Each row has a name. Each piece below is followed by the name of the row it came from, unless a question asks for something else. Each question is about the rows just above it.

J_783: [142 156  61 106]
J_84: [138 162  84 169]
J_737: [127 127  91  77]
J_856: [112 144 104 136]
J_814: [155 142 106  61]
J_101: [155 142 103 168]
Put [103 142 155 168] back in order: which row is it? => J_101
Put [104 136 112 144] back in order: which row is it? => J_856
[ 61 155 142 106] is which row reordered? => J_814
Which row holds these entries in another order? [ 61 156 142 106] => J_783
Which row holds these entries in another order? [ 61 106 142 156] => J_783

J_101: [151 133  93 143 161 115 125  72 110  98 149 171 142 121 137]
J_814: [ 98 142 149 125  93 133 122 115 143 171  72 110 137 151 161]
J_539: [129  87 139 162 136 126  90 152 115 148 108 124 164 130 151]
J_820: [117 117  92 173 145  83 147 118 163 141 108 120 133 162 152]
Which row holds these entries in another order? [161 151 137 110  72 171 143 115 122 133  93 125 149 142  98] => J_814
Put [149 171  98 143 125 115 110 137 142 161 133 151 121  72  93] back in order: which row is it? => J_101
Put [ 72  93  98 110 115 121 125 133 137 142 143 149 151 161 171] back in order: which row is it? => J_101
Which row holds these entries in another order? [149 137 122 125 143 142 110 151  93 133 115  98 171  72 161] => J_814

J_84: [127  91 127 131 120 162  86 202 129 160 131 107 129 122 114 141 126 137]
J_814: [128 122 121 134 125 147 168 127 124 148 116 126 101  98 136 128  83 138]
J_820: [131 160 137 128 120  86 129 141 127 107 129 202 114 126 122  91 131 162]
Which row holds these entries in another order? [127  98 122 121 128 125 136 126 101 124 168 147 116  83 128 138 148 134] => J_814
Put [131 162 131 160 137 128 120  86 129 141 127 107 129 202 114 126 122  91] back in order: which row is it? => J_820
Which row holds these entries in another order? [127 122 126  86 129 131 131 129 160 107 137  91 127 162 141 114 202 120] => J_84

J_820: [142 124 175 141  97 160 116 118 129 130 124 145 133 134 139 132 141 112
 105 140 140 111 148  93 119 121 176 145 104 123 118 137 128 162 161 131
 130  94 118 111 135 100 124 123 102 160 100 127 141 129 175 126 150 112
 140 144 156 135 128 105 127 125 133]
J_84: [142 124 175 141  97 160 116 118 129 130 124 145 133 134 139 132 141 112
 105 140 140 111 148  93 119 121 176 145 104 123 118 137 128 162 161 131
 130  94 118 111 135 100 124 123 102 160 100 127 141 129 175 126 150 101
 149 117 113  90 138 119 173  98 131]
J_989: [148 124 105 121 175 112 133 124 160 123  93 116 140 151 105 123 102 130
  94 160 119 129 137 125 100 140 162 104 129 133 118 111 161 100 145 132
 139 144 135 141 141 142 127 135 176 128 156 118 140 127 141 128 111 124
  97 131 145 112 118 126 175 130 134]
J_539: [125 176 105 105 141 111 121 112  97 133 160 130 160 162 102 131 142 118
 175 104 126 112 111 128 156 140 134 100 131 161 129 116 141 151 141 175
 129 124 148 140 140 123 137 135 144 145 118 100 124 130 133 127 139 123
 124  93 127 118 128 145 119 135  94]
J_737: [142 124 175 141  97 160 116 118 129 130 124 145 133 134 139 132 141 112
 105 140 140 111 148  93 119 121 176 145 104 123 118 137 128 162 161 131
 130  94 118 111 135 100 124 123 102 160 100 127 141 129 175 126 150 112
 143 126 126 112 128 119 141 107 133]
Which row holds these entries in another order? [118 105 140 111 116 175 123 135 124  93 150 135 133 140 128 160 156 111
 141  97 148 112 118 134 175 112 142 176 127 127 129 104 140 161 126 125
 130 105 133 145 132 100 141 121 131 130 123 118 141 119 102 124 145 139
 100 144 128 162 129 137 160 124  94] => J_820
[ 93  94  97 100 100 102 104 105 107 111 111 112 112 112 116 118 118 118
 119 119 121 123 123 124 124 124 126 126 126 127 128 128 129 129 130 130
 131 132 133 133 134 135 137 139 140 140 141 141 141 141 142 143 145 145
 148 150 160 160 161 162 175 175 176] is which row reordered? => J_737
Put [118 111 135 100 124 123 102 160 100 127 141 129 175 126 150 101 149 117
 113  90 138 119 173  98 131 142 124 175 141  97 160 116 118 129 130 124
 145 133 134 139 132 141 112 105 140 140 111 148  93 119 121 176 145 104
 123 118 137 128 162 161 131 130  94] back in order: which row is it? => J_84
Which row holds these entries in another order? [127 125 133 142 124 175 141  97 160 116 118 129 130 124 145 133 134 139
 132 141 112 105 140 140 111 148  93 119 121 176 145 104 123 118 137 128
 162 161 131 130  94 118 111 135 100 124 123 102 160 100 127 141 129 175
 126 150 112 140 144 156 135 128 105] => J_820
Which row holds these entries in another order? [134 130 175 126 118 112 145 131  97 124 111 128 141 127 140 118 156 128
 176 135 127 142 141 141 135 144 139 132 145 100 161 111 118 133 129 104
 162 140 100 125 137 129 119 160  94 130 102 123 105 151 140 116  93 123
 160 124 133 112 175 121 105 124 148] => J_989

J_737: [131 131 126 143 123 130 130 126 124 125 120 122 131 129 129 125 129]
J_146: [125 124 128 129 132 128 132 130 121 131 149  57 125 125 131 128 128]
J_84: [131 130 131 130 124 131 129 125 125 126 130 143 124 120 123 129 126]
J_989: [131 132 143 116 125 142 128 131 125 124 131 149 128 126 129 125 130]
J_539: [135 136 126 143 126 125 129 148 126 128 123 124 127 129 132 123 132]
J_783: [124 122 125 124 131 125 126 130 120 143 131 130 129 129 131 130 126]
J_101: [131 134 126 143 122 124 125 106 125 128 129 122 134 133 135 131 132]
J_32: [131 131 128 149 130 128 125 121 124 131 125 125 128 129 128  57 132]
J_814: [133 129 126 143 123 124 125 126 128 139 127 122 131 129 131 140 133]
J_55: [131 131 128 143 128 125 125 116 124 142 125 125 131 129 130 149 132]
[131 143 125 130 131 126 131 130 124 125 129 124 130 129 120 122 126] is which row reordered? => J_783
[ 57 121 124 125 125 125 128 128 128 128 129 130 131 131 131 132 149] is which row reordered? => J_32
Which row holds these entries in another order? [120 122 123 124 125 125 126 126 129 129 129 130 130 131 131 131 143] => J_737
Which row holds these entries in another order? [126 129 123 120 124 143 130 126 125 125 129 131 124 130 131 130 131] => J_84
[130 131 116 131 125 129 125 125 124 131 128 128 132 149 125 142 143] is which row reordered? => J_55
Put [143 129 130 123 125 120 131 126 131 122 129 130 125 126 131 124 129] back in order: which row is it? => J_737
[129 131 130 126 124 122 125 124 131 125 126 130 120 143 131 130 129] is which row reordered? => J_783

J_146: [131 177 131 145 135 160]
J_820: [159 177 131 131 135 145]
J_84: [131 135 145 132 177 159]
[177 145 131 131 160 135] is which row reordered? => J_146
Put [131 131 135 145 159 177] back in order: which row is it? => J_820
Put [145 135 131 131 177 159] back in order: which row is it? => J_820
Put [131 132 135 145 159 177] back in order: which row is it? => J_84
Put [145 159 177 131 131 135] back in order: which row is it? => J_820
Put [160 135 177 131 145 131] back in order: which row is it? => J_146

J_146: [133 130 141 124 121 139]
J_737: [151  58  96 114 124 153]
J_84: [151 153 114  58  96 123]
J_814: [130 132 128 126 130 127]
J_32: [129 127 128 126 132 130]
Put [127 130 132 128 126 130] back in order: which row is it? => J_814
[130 133 121 141 139 124] is which row reordered? => J_146
[130 132 126 128 127 129] is which row reordered? => J_32
Put [126 130 128 130 127 132] back in order: which row is it? => J_814
[123 151 153 114  58  96] is which row reordered? => J_84
[126 130 127 130 132 128] is which row reordered? => J_814

J_814: [132 122 133 175 109 153 176 110 109 121 123 159 159 147 126]
J_32: [176 133 110 109 126 123 153 122 159 159 121 175 147 108 132]
J_820: [126 175 132 176 159 121 109 108 133 110 122 147 159 122 153]
J_989: [132 117 194 118 122 140 121 121 140 150 175  64 125 136 104]
J_856: [147 133 175 110 122 159 109 153 121 176 126 108 159 123 132]
[132 176 159 121 109 108 133 110 122 147 159 122 153 126 175] is which row reordered? => J_820
Put [132  64 140 121 136 117 122 175 125 150 104 121 194 118 140] back in order: which row is it? => J_989
Put [108 109 110 121 122 122 126 132 133 147 153 159 159 175 176] back in order: which row is it? => J_820
Put [109 108 133 110 122 147 159 122 153 126 175 132 176 159 121] back in order: which row is it? => J_820
Put [104 132 117 194 118 122 140 121 121 140 150 175  64 125 136] back in order: which row is it? => J_989
[126 147 159 159 123 121 109 110 176 153 109 175 133 122 132] is which row reordered? => J_814
[132 122 108 133 121 159 126 110 176 159 109 122 147 153 175] is which row reordered? => J_820

